Look-ups in named tables: a row name and a column name give one cell, copied from the table.

mizote.tsv
	turoz	gop	buvare	deruka	fivivu
disi	145	138	84	149	145
luga	165	119	128	165	133
mer	215	201	97	152	184
nakor	201	140	95	160	144
diledi	127	136	149	126	131
linem	139	148	118	124	153
tupov	244	255	17	104	196
zon	198	156	76	145	165
pip	214	169	61	135	160
nezamin	107	139	212	88	126
bako	196	130	82	151	150
vugal	111	143	154	110	127
ruki	97	150	165	102	137

What is the turoz of bako in mizote?
196
What is the gop of mer in mizote?
201
What is the fivivu of luga in mizote?
133
What is the deruka of zon in mizote?
145
What is the buvare of luga in mizote?
128
What is the deruka of nakor in mizote?
160
What is the gop of nakor in mizote?
140
What is the turoz of tupov in mizote?
244
What is the turoz of nakor in mizote?
201
What is the turoz of diledi in mizote?
127
What is the gop of luga in mizote?
119
What is the turoz of nezamin in mizote?
107
What is the gop of diledi in mizote?
136
What is the fivivu of disi in mizote?
145
What is the buvare of zon in mizote?
76
What is the deruka of disi in mizote?
149
Row with the largest turoz: tupov

tusovo:
|  | satise | pato | ravelin | bosaz | tif | mez | beb |
|---|---|---|---|---|---|---|---|
| tol | 53178 | 32751 | 57125 | 49625 | 50554 | 32580 | 77320 |
| rof | 47827 | 74678 | 60922 | 56257 | 52272 | 70296 | 67757 |
| tad | 47893 | 57461 | 60539 | 44408 | 50777 | 58146 | 25289 |
| semogi | 50370 | 67501 | 59162 | 71103 | 52424 | 63427 | 77385 |
| robune | 48436 | 69382 | 60593 | 60705 | 51904 | 66942 | 47392 |
| gatom | 56022 | 24760 | 56965 | 82018 | 50042 | 28402 | 6388 |
| mumu | 48045 | 79161 | 62205 | 60896 | 52838 | 73376 | 75125 |
| bobifi | 49368 | 67096 | 60044 | 73793 | 51760 | 66341 | 23198 |
| vevipo | 51648 | 28808 | 57308 | 31670 | 49916 | 30245 | 71584 |
| gep | 51096 | 53478 | 58907 | 70463 | 51376 | 53982 | 35055 |

mez of tad = 58146
beb of tol = 77320
mez of vevipo = 30245
tif of rof = 52272
beb of gep = 35055
ravelin of bobifi = 60044
pato of semogi = 67501
mez of semogi = 63427

Table zise
|  | sekupel | gug | liv | zonifop |
|---|---|---|---|---|
| mede | 38 | 55 | 48 | 52 |
| let | 22 | 66 | 11 | 71 |
| pino | 22 | 47 | 40 | 55 |
| rukidop | 63 | 70 | 45 | 66 |
| nuvava | 27 | 67 | 45 | 57 |
| zur | 43 | 38 | 21 | 69 |
| tamat | 45 | 64 | 7 | 64 |
| detapeg | 52 | 66 | 29 | 46 |
| zoko | 48 | 92 | 35 | 60 |

detapeg, zonifop: 46
tamat, gug: 64
zoko, zonifop: 60
let, sekupel: 22
zur, sekupel: 43
mede, liv: 48
nuvava, liv: 45
let, zonifop: 71
mede, gug: 55
pino, sekupel: 22
detapeg, liv: 29
Row with the largest zonifop: let

mus:
fields: lazofez, lafi, zigesiz, desota, zedamig, zizo, fonazo, zifo, tureleg, gemub
palek: [535, 327, 295, 283, 510, 341, 195, 601, 247, 368]
pab: [610, 475, 268, 423, 297, 120, 382, 114, 459, 444]
gapegin: [617, 457, 163, 253, 316, 90, 597, 411, 459, 113]
rukeniv: [336, 299, 387, 205, 321, 152, 302, 594, 204, 436]
tedor: [496, 440, 302, 264, 274, 240, 415, 229, 552, 312]
bokeb: [324, 633, 326, 331, 201, 290, 476, 378, 523, 398]
zuk: [607, 387, 312, 199, 279, 156, 374, 419, 237, 478]
nin: [752, 414, 382, 394, 460, 328, 355, 200, 145, 66]
vara: [634, 379, 126, 217, 383, 94, 625, 96, 392, 435]
ket: [644, 601, 229, 539, 92, 193, 300, 253, 302, 57]
takitun: [691, 514, 295, 451, 233, 329, 481, 40, 317, 228]

tureleg of ket = 302
zifo of rukeniv = 594
zedamig of bokeb = 201
fonazo of zuk = 374
desota of palek = 283
zifo of gapegin = 411
fonazo of vara = 625
tureleg of bokeb = 523
zigesiz of gapegin = 163
desota of nin = 394
desota of takitun = 451
zedamig of gapegin = 316
zifo of tedor = 229
desota of gapegin = 253
Row with the largest zifo: palek

Table dak
         lut  tizodob  kuvevuz
vos       45       73      140
potuso   158      219      152
fofeme    78      135      140
gopiva   143       91       88
rok       51       88      138
vuturoz   52      151      227
tazosa   113      143      122
bel       36       67      144
vupavu   101      117      103

potuso, tizodob: 219
rok, tizodob: 88
rok, lut: 51
bel, tizodob: 67
fofeme, tizodob: 135
vupavu, kuvevuz: 103

figo
|  | kekifu | loz | palotu | pil | zogave | lun | pid | maf | linav |
|---|---|---|---|---|---|---|---|---|---|
| zogik | 172 | 166 | 182 | 160 | 125 | 95 | 146 | 153 | 169 |
| zez | 121 | 137 | 53 | 141 | 157 | 187 | 82 | 135 | 140 |
| rof | 172 | 164 | 197 | 186 | 127 | 216 | 131 | 210 | 106 |
| dav | 73 | 163 | 80 | 137 | 227 | 97 | 129 | 159 | 87 |
| fisasi | 71 | 152 | 72 | 120 | 220 | 77 | 129 | 129 | 102 |
| bubepi | 166 | 167 | 193 | 187 | 134 | 215 | 129 | 214 | 101 |
| berelat | 142 | 99 | 127 | 87 | 96 | 86 | 139 | 35 | 194 |
| kas | 79 | 132 | 71 | 98 | 189 | 59 | 133 | 81 | 135 |

fisasi, lun => 77
kas, pid => 133
rof, lun => 216
zogik, linav => 169
kas, lun => 59
kas, kekifu => 79
bubepi, pid => 129
berelat, lun => 86
dav, lun => 97
zogik, pil => 160
kas, linav => 135
rof, linav => 106

toz:
fields: fas, sez, zomapu, lan, segulak, giv, bututaz, puzone, vak, zubevut
dafi: [40, 57, 49, 60, 57, 72, 56, 48, 45, 43]
ber: [46, 21, 50, 63, 58, 58, 55, 48, 47, 51]
konap: [47, 57, 50, 61, 57, 51, 56, 45, 47, 63]
mun: [38, 40, 50, 61, 56, 82, 56, 47, 46, 44]

konap, fas -> 47
mun, bututaz -> 56
mun, zubevut -> 44
konap, puzone -> 45
dafi, sez -> 57
konap, giv -> 51
ber, fas -> 46
mun, segulak -> 56
ber, lan -> 63
konap, bututaz -> 56
ber, giv -> 58
mun, sez -> 40
ber, zomapu -> 50

lav.csv
,vikolif,kaz,metu,fizodav,konumav,ris
kas,118,171,156,133,220,81
siriti,195,138,90,46,144,219
sav,162,223,111,151,145,200
goza,227,151,191,154,172,65

ris of kas = 81
konumav of sav = 145
konumav of kas = 220
vikolif of sav = 162
kaz of kas = 171
fizodav of siriti = 46
ris of goza = 65
fizodav of sav = 151
fizodav of goza = 154
metu of siriti = 90
ris of sav = 200
kaz of sav = 223
kaz of siriti = 138
vikolif of goza = 227
vikolif of siriti = 195
vikolif of kas = 118
metu of sav = 111
kaz of goza = 151
ris of siriti = 219
Row with the largest ris: siriti

pon:
cols = kituza, zup, vab
gofozum: [-2.17, 0.83, 2.49]
bisali: [0.87, -0.61, -0.26]
menoz: [-0.73, -0.14, -0.75]
kap: [-0.79, 0.14, 1.38]
pototu: [0.84, -3.20, -5.19]
rotobub: [1.76, 4.36, 5.78]
ninamat: [0.06, -0.17, -0.86]
ragogek: [-1.77, 0.32, 3.60]

ninamat, vab => -0.86
ninamat, zup => -0.17
menoz, vab => -0.75
bisali, zup => -0.61
pototu, vab => -5.19
rotobub, zup => 4.36
bisali, kituza => 0.87
gofozum, kituza => -2.17

vabepaz =
fields: gok, pov, zuvuti, fus
rupet: [-1.91, 2.15, -1.50, 3.53]
nofisoz: [-4.26, 1.50, 0.47, 0.44]
devedo: [-1.55, -9.56, -1.47, 4.48]
zubi: [-2.59, 0.03, -1.50, 0.23]
bonu: [-6.44, 3.32, 1.33, 0.31]
buku: [-4.91, 0.47, 1.84, 8.05]
nog: [-1.45, -9.49, -1.22, 6.07]

nofisoz, fus: 0.44
devedo, fus: 4.48
zubi, pov: 0.03
nofisoz, gok: -4.26
buku, fus: 8.05
zubi, fus: 0.23
buku, pov: 0.47
bonu, zuvuti: 1.33
buku, zuvuti: 1.84
zubi, zuvuti: -1.50
bonu, pov: 3.32
bonu, fus: 0.31
bonu, gok: -6.44
Row with the largest gok: nog

Table foro
,nub,ragope,vab
sunu,88,46,98
guvu,56,74,65
dus,95,17,44
zos,93,22,46

dus, ragope: 17
guvu, nub: 56
dus, vab: 44
zos, vab: 46
sunu, ragope: 46
zos, ragope: 22
sunu, nub: 88
zos, nub: 93
guvu, ragope: 74
guvu, vab: 65

nedad:
columns: kiz, talilon, kido, paf, zifivo, pul, let, nakod, sifanef
gopazun: [741, 1723, 7646, 8833, 8123, 3034, 9049, 6789, 6414]
kupokol: [5699, 7816, 7637, 2131, 7284, 3223, 627, 4874, 9071]
lisez: [5118, 3989, 3872, 9857, 6951, 3653, 7829, 9623, 4346]
sepod: [7147, 1645, 4787, 4015, 4497, 2110, 2884, 4019, 5925]
popag: [8370, 7435, 5114, 4522, 9294, 9365, 5256, 1162, 7994]
kip: [959, 4574, 5348, 4965, 7910, 6232, 2832, 4727, 463]
siripo: [4213, 9635, 7091, 1079, 1380, 7752, 3540, 9727, 8527]
fifutel: [2148, 4043, 4048, 4347, 9679, 8795, 2647, 9147, 5633]
lan: [4852, 9562, 1761, 8760, 3818, 5629, 3573, 6026, 7743]

kupokol, talilon -> 7816
lan, sifanef -> 7743
popag, let -> 5256
gopazun, kiz -> 741
kip, talilon -> 4574
kupokol, let -> 627
popag, kido -> 5114
fifutel, kiz -> 2148
lan, talilon -> 9562
kip, kido -> 5348
lisez, nakod -> 9623
popag, pul -> 9365
sepod, let -> 2884
lan, nakod -> 6026
siripo, pul -> 7752
fifutel, nakod -> 9147
sepod, paf -> 4015

